Each row has a name. Each piece below is followed by the name of the row it came from. Each question is about the rows just above it.

<75>: [-36   7 -28 -14 -34 -38   0 -24   2   3  35 -11  12  38  29   4 -23  31
  13   4 -29 -51  -9   6  -2  -3 -11]
<178>: [ 29  20 -42  -8  69 -18  42  48  39  55 -17   2 -37 -32 -39  32 -23 -62
 -60  29   5  45  60 -26   1 -14 -25]
<59>: [ 60  18 -28   1  90   7  49  74  44  63 -46  10 -52 -65 -66  34 -10 -95
 -80  31  27  90  76 -34   2 -14 -21]
<44>: [ -7 -13  38   4 -24   7 -26   3   1 -16 -15  -7  11   5   7   1  -3  41
  15 -23  -6  -3 -33  27   3  -3   1]
<175>: [ -5 -18 -12  -8   0 -23   7  17  24  22  -2  -8  -8   2  -4  20 -25   6
 -18   4 -14   0   8   5   1 -11 -18]
<47>: [ 13  21 -46 -13  37 -33  37  39  42  54  -6  -4 -31 -16 -26  35 -34 -41
 -53  26  -9  24  50 -18   0 -16 -30]
<184>: [-31  19 -64 -17 -14 -42  23 -35  -5  12  54  -3   4  36  26  -2 -16  -8
   5  25 -23 -54  20 -21  -6   3  -8]
<10>: [ -5   6 -12  -8   0 -23   7  17  24  22  -2  -8  -8   2  -4  20 -25   6
 -18   4 -14   0   8   5   1 -11 -25]
<137>: [ -5   6 -12  -8   0 -23   7  17  24  22  -2  -8  -8   2  -4  20 -25   6
 -18   4 -14   0   8   5   1 -11 -18]
Where do [ 60  18 -28   1  90   7  49  74  44  63 -46  10 -52 -65 -66  34 -10 -95
 -80  31  27  90  76 -34   2 -14 -21] appear?	<59>
[-31  19 -64 -17 -14 -42  23 -35  -5  12  54  -3   4  36  26  -2 -16  -8
   5  25 -23 -54  20 -21  -6   3  -8]	<184>

<15>: [-58  79  24 -50  89  -1 -41  73  26 -59 -59  -4 -47  35  10  29 -74  50
 -55  74 -89 -85  39  85 -67 -84 -41 -11 -37 -40 -28  76 -16  21 -80  10]
<108>: [-50  22 -87  72 -22 -31  44   9  95  57  23  32  -9  57 -84 -46  70 -48
 -19  -3  36  21  21  40 -80  57  28 -73 -52 -97 -42  -6  67 -14 -79  -5]
<112>: [-20  82   2  82  19 -94  90 -46  95  50 -86 -17  68 -92  87  53 -95  42
 -60 -23   7 -67  28  94 -49 -44  35  80  12  87 -96  43  -4  27  46 -71]
<151>: [-30  68  92  45  52  37  52  -4  16  -7  97 -77  75   7 -34 -17  68  41
 -48  30  27  45  12  52 -21  36  86 -29  42 -27 -21 -86  -5  76  -1  -8]
<46>: [ -3  70 -29  96  -8  65 -30  29 -30 -41  80 -70  92  55  62 -31 -53  13
  -8  86  16  72  55  11  56  93  63  91 -31 -75  34 -76  22  81  66 -93]
<25>: [-75  72 -32   2  14  24  29 -13 -71  68  34  23 -16 -98 -32 -56   0 -93
  25  29   4  91 -12 -36  51  85   3  79   8  -5 -61 -24   0  36  30  80]
<49>: [  0 -48  31 -19 -14  -2 -30   7  74 -73 -90  87 -92 -93 -39 -78  51 -85
 -54  55 -50 -74 -85  16 -33   1  85  90  38  78  -9 -13 -42  -6  96 -75]
<171>: [-44 -25 -18  28 -21  25  89  30  43  -9  47  52 -51  49  68 -97   2 -44
 -31 -15 -84 -53  66 -47  59 -93  10 -67   5 -16 -40 -69  20 -61  79  24]
<144>: [ 64 -84 -47 -39  21 -43   4 -87  -2 -25 -18 -89 -72 -52 -72 -86 -15 -25
 -21  43  71 -60  13  72 -10  31 -59 -45  47  75  13  45 -91  92  28 -72]
[-44 -25 -18  28 -21  25  89  30  43  -9  47  52 -51  49  68 -97   2 -44
 -31 -15 -84 -53  66 -47  59 -93  10 -67   5 -16 -40 -69  20 -61  79  24] is in which row?	<171>
[-75  72 -32   2  14  24  29 -13 -71  68  34  23 -16 -98 -32 -56   0 -93
  25  29   4  91 -12 -36  51  85   3  79   8  -5 -61 -24   0  36  30  80]	<25>
The row with [-20  82   2  82  19 -94  90 -46  95  50 -86 -17  68 -92  87  53 -95  42
 -60 -23   7 -67  28  94 -49 -44  35  80  12  87 -96  43  -4  27  46 -71] is	<112>
[-30  68  92  45  52  37  52  -4  16  -7  97 -77  75   7 -34 -17  68  41
 -48  30  27  45  12  52 -21  36  86 -29  42 -27 -21 -86  -5  76  -1  -8]	<151>

